Below are the code and all the weights of a small trained network. Each question names an input and a class and asks about switching units off, where a switched-off unit gives its printed mean instead of its output.

import numpy as np


def w(rows, s, z=0):
    codes = np.array(rows[::2]) - 128.0
    scale = np.full(codes.shape[1], s)
    scale[-1] = z or s
    return codes * scale


def norm(h):
    return h / np.sqrt((h * h).mean(-1, keepdims=True) + 1e-5)


def f(y):
    return np.maximum(y, 0)


def log_softmax(a):
    a = a - a.max(-1, keepdims=True)
    return a - np.log(np.exp(a).sum(-1, keepdims=True))


def net(x, mask):
    res = np.array(x, float).reshape(1, 5) / 4 @ E
    u = 0
    for l in range(4):
        y = f(norm(res) @ A[l][:, :-1].T + A[l][:, -1])
        res = res + np.where(mask[u : u + 4], y, B[l][:, -1]) @ B[l][:, :-1]
        u += 4
    return log_softmax(norm(res)[-1] @ U[:, :-1].T + U[:, -1])


A, B = {}, {}
E = w([
[120,1,200,107,120],'x0',
[177,221,123,139,178],'x1',
[69,140,165,173,162],'x2',
[106,109,111,191,174],'x3',
[110,124,115,104,105],'x4',
],0.0059)
A[0] = w([
[54,134,201,130,117,101],'0.n1',
[34,2,127,106,89,98],'0.n2',
[77,122,124,78,195,1],'0.n3',
[113,225,81,128,158,48],'0.n4',
],0.0061,0.00095)
B[0] = w([
[185,56,137,83,153,182],'0.n1',
[102,144,195,44,41,255],'0.n2',
[215,96,173,191,143,139],'0.n3',
[169,25,109,127,2,235],'0.n4',
],0.0073,0.0043)
A[1] = w([
[184,121,213,44,67,134],'1.n1',
[166,140,2,31,158,134],'1.n2',
[100,48,103,16,184,249],'1.n3',
[178,134,94,6,95,182],'1.n4',
],0.0047,0.0011)
B[1] = w([
[210,142,121,123,254,254],'1.n1',
[12,73,110,225,27,183],'1.n2',
[58,38,163,132,178,199],'1.n3',
[107,130,81,176,210,233],'1.n4',
],0.0059,0.0046)
A[2] = w([
[198,121,119,106,244,205],'2.n1',
[33,33,125,217,21,86],'2.n2',
[110,169,98,254,63,247],'2.n3',
[22,148,32,55,96,55],'2.n4',
],0.005,0.0015)
B[2] = w([
[1,119,202,149,108,212],'2.n1',
[187,205,127,113,200,229],'2.n2',
[115,62,91,31,107,253],'2.n3',
[121,19,226,187,209,166],'2.n4',
],0.0063,0.0044)
A[3] = w([
[118,57,212,159,158,254],'3.n1',
[168,113,145,141,15,161],'3.n2',
[102,126,60,254,99,198],'3.n3',
[82,130,59,153,109,45],'3.n4',
],0.0061,0.00071)
B[3] = w([
[185,176,178,142,45,253],'3.n1',
[185,96,40,110,255,165],'3.n2',
[117,120,55,65,139,174],'3.n3',
[66,140,140,85,16,164],'3.n4',
],0.0053,0.0059)
U = w([
[169,133,10,82,74,249],'0',
[159,133,227,149,106,7],'1',
],0.011,0.0016)

Each question gives the input, the list of numbers given to net, and the class t.
The units are the neurons (one row each of A and B). Each row of codes is followed by its name. A weight is (code - 128) times the scale printed after its matrix; where a second scale follows, it is the last column's (A, B and U).
mask holds one flag per neuron, layer by layer. A switched-off neuron (its flag False) gives its mean, the last column of its row in B, instead of its output. The means were averaged over made-up inputs and are rounded, as every weight is.
A unit's drop is (log p(t) with every unit on - log p(t) with that unit switched off) / (log p(t) with every unit on - log p(t) with every unit switched off).
top k neurons: the k neurons with the biggest drops, biggest first
k most important neurons of layer l: the k neurons of layer l with the biggest drops, biggest first
drop when u is switched off: that unit's drop, to one decimal
input [2,1,-8,-6,-3], class 1: 2 most important neurons of layer 2 : (2.n1, 2.n3)
input [1,3,-5,-6,8], class 1: top 3 neurons : (0.n4, 2.n4, 1.n2)
input [-2,-4,-2,3,-4], class 1: top neuron : (0.n4)
input [-6,-8,-6,5,8], class 1: top 4 neurons : (2.n4, 0.n2, 0.n4, 3.n2)
input [-3,-7,-7,-2,7], class 1: top 4 neurons : (2.n4, 0.n4, 2.n3, 1.n4)
input [0,-5,-5,4,4], class 1: 2 most important neurons of layer 2 : (2.n3, 2.n4)
input [-3,5,8,-6,-1], class 0: top 2 neurons : (1.n3, 0.n2)
input [0,8,6,8,1], class 0: 3 most important neurons of layer 2 : (2.n4, 2.n3, 2.n2)
input [-2,4,6,0,-5], class 0: top 2 neurons : (1.n1, 0.n4)
input [-1,-4,-6,2,4], class 1: drop when 2.n4 is switched off : 0.5
input [-1,-7,-4,-1,6], class 1: drop when 2.n4 is switched off : 0.5
input [-3,-7,1,2,7], class 1: drop when 2.n3 is switched off : 0.1
